Here is a tiny trained network, its code and every weight. The questions are about switching its units off for an input and a class, where a switched-off unit gives its printed mean instead of its output.

import numpy as np


def w(rows, s, z=0):
    codes = np.array(rows[::2]) - 128.0
    scale = np.full(codes.shape[1], s)
    scale[-1] = z or s
    return codes * scale


def f(y):
    return np.maximum(y, 0)


def log_softmax(a):
    a = a - a.max(-1, keepdims=True)
    return a - np.log(np.exp(a).sum(-1, keepdims=True))


def net(x, mask):
    res = np.array(x, float).reshape(1, 5) / 4 @ E
    y = f(res @ A[0][:, :-1].T + A[0][:, -1])
    res = res + np.where(mask, y, B[0][:, -1]) @ B[0][:, :-1]
    return log_softmax(res[-1] @ U[:, :-1].T + U[:, -1])


A, B = {}, {}
E = w([
[151,89,183,149,69,84,125],'x0',
[86,71,158,155,164,167,93],'x1',
[84,183,168,148,195,72,146],'x2',
[84,100,129,129,98,140,230],'x3',
[125,139,163,5,120,129,123],'x4',
],0.017)
A[0] = w([
[166,168,156,163,127,113,50,53],'n0',
[145,140,154,69,85,186,114,58],'n1',
[144,97,78,76,100,156,96,102],'n2',
[151,178,72,93,99,110,143,25],'n3',
[191,89,129,150,99,148,129,90],'n4',
[141,111,198,131,76,82,74,61],'n5',
[46,63,152,141,158,172,82,69],'n6',
[136,141,199,20,125,153,134,32],'n7',
[80,168,214,122,204,47,146,75],'n8',
[109,77,178,114,168,161,122,32],'n9',
[150,77,107,106,57,180,100,60],'n10',
[170,106,81,132,116,205,110,133],'n11',
[34,104,83,95,103,140,206,37],'n12',
[133,76,213,145,55,56,157,40],'n13',
[176,159,91,94,165,132,19,48],'n14',
[76,168,86,103,141,195,165,63],'n15',
[60,160,3,83,183,172,100,105],'n16',
[178,220,114,95,86,83,180,71],'n17',
[139,92,106,109,75,163,143,31],'n18',
[82,89,175,115,159,166,91,4],'n19',
[149,128,31,154,107,49,143,122],'n20',
[119,102,150,58,183,56,140,64],'n21',
],0.012,0.004)
B[0] = w([
[76,61,128,112,114,158,199,200],'n0',
[138,168,120,205,159,163,180,199],'n1',
[37,192,107,111,176,150,125,203],'n2',
[181,146,214,130,89,145,84,191],'n3',
[94,185,124,142,163,88,163,186],'n4',
[191,122,31,82,161,56,108,198],'n5',
[201,146,213,154,36,147,79,203],'n6',
[177,98,126,254,150,155,200,234],'n7',
[39,223,103,117,131,125,118,251],'n8',
[152,144,169,121,72,152,12,167],'n9',
[86,198,132,129,123,124,87,218],'n10',
[89,200,136,142,162,119,125,208],'n11',
[95,26,134,67,91,149,172,212],'n12',
[162,105,25,92,141,42,97,231],'n13',
[66,4,114,79,50,132,200,234],'n14',
[152,101,62,99,141,70,118,192],'n15',
[229,156,54,110,157,43,136,239],'n16',
[146,151,199,111,44,149,73,236],'n17',
[65,161,102,122,121,133,123,187],'n18',
[177,177,135,95,37,131,158,171],'n19',
[148,114,192,177,97,186,106,202],'n20',
[118,141,133,199,165,168,165,192],'n21',
],0.009,0.015)
U = w([
[194,135,58,80,142,73,124,99],'0',
[61,196,119,117,138,125,133,85],'1',
[189,145,186,102,76,144,101,111],'2',
[84,55,117,79,98,128,177,131],'3',
[156,123,108,250,144,146,177,159],'4',
[130,134,123,126,143,123,136,252],'5',
[160,98,175,90,215,151,111,64],'6',
[157,97,166,92,209,167,105,64],'7',
],0.02,0.018)

Each question gives the input, the list of numbers given to net, and the class t.
The units are the neurons (one row each of A and B). Each row of codes is followed by its name. A weight is (code - 128) times the scale printed after its matrix; where a second scale follows, it is the last column's (A, B and U).
mask holds one flag per neuron, in row order. A switched-off neuron (its flag False) gives its mean, the last column of its row in B, instead of its output. The means were averaged over made-up inputs and are rounded, as every weight is.
A unit's drop is (log p(t) with every unit on - log p(t) with that unit switched off) / (log p(t) with every unit on - log p(t) with every unit switched off).
The circuit of an input: a set's keep is (log p(t) with only the set's units on - log p(t) with every unit switched off) / (log p(t) with every unit on - log p(t) with every unit switched off). Starting from the 12 units with the biggest drops (on a tie, the unit counted first), units are removed one at a time, each time the one whose removal leaves the highest keep (on an exact tie, the one counted first), for as long as the keep stays at least 0.8.
circuit, biggest first: the units of the circuit, biggest drop first
most important unit: the unit with the biggest drop
top k neurons: the k neurons with the biggest drops, biggest first
drop when u is switched off: that unit's drop, to one decimal
input [7,-1,0,-2,-7], class 0: circuit, biggest first => (n13)
input [3,1,5,2,7], class 4: top 2 neurons => (n7 n21)
input [1,-6,-3,7,-7], class 3: top 3 neurons => (n12 n7 n1)
input [-3,2,-3,-4,5], class 4: circuit, biggest first => (n7 n1)
input [6,-4,-3,7,-7], class 3: top 3 neurons => (n7 n16 n12)
input [-5,-1,-7,-4,-6], class 1: top 2 neurons => (n7 n11)
input [8,7,-4,-4,0], class 0: top 2 neurons => (n5 n13)
input [1,-1,8,-2,-7], class 1: top 2 neurons => (n8 n7)
input [-5,0,-5,6,-3], class 3: top 3 neurons => (n12 n13 n5)
input [3,7,6,-8,-6], class 3: top 2 neurons => (n0 n14)
input [3,-5,-6,-6,5], class 1: top 2 neurons => (n2 n10)
input [4,6,2,5,1], class 2: top 2 neurons => (n6 n14)
input [-5,6,-6,-4,1], class 1: top 4 neurons => (n2 n11 n13 n17)
input [-7,4,4,-4,1], class 0: most important unit => n16
input [4,5,-5,4,2], class 1: circuit, biggest first => (n10 n14)
input [-2,-7,6,4,5], class 2: top 3 neurons => (n17 n3 n2)
input [2,-3,-2,-4,-3], class 3: circuit, biggest first => (n0 n16 n14)
input [-6,5,-8,5,5], class 1: drop when n2 is switched off => 0.4
input [8,-7,-3,0,0], class 0: drop when n10 is switched off => 0.0
input [-8,-2,-4,4,-6], class 0: most important unit => n16
input [3,-1,-2,-8,-5], class 3: drop when n14 is switched off => 0.1
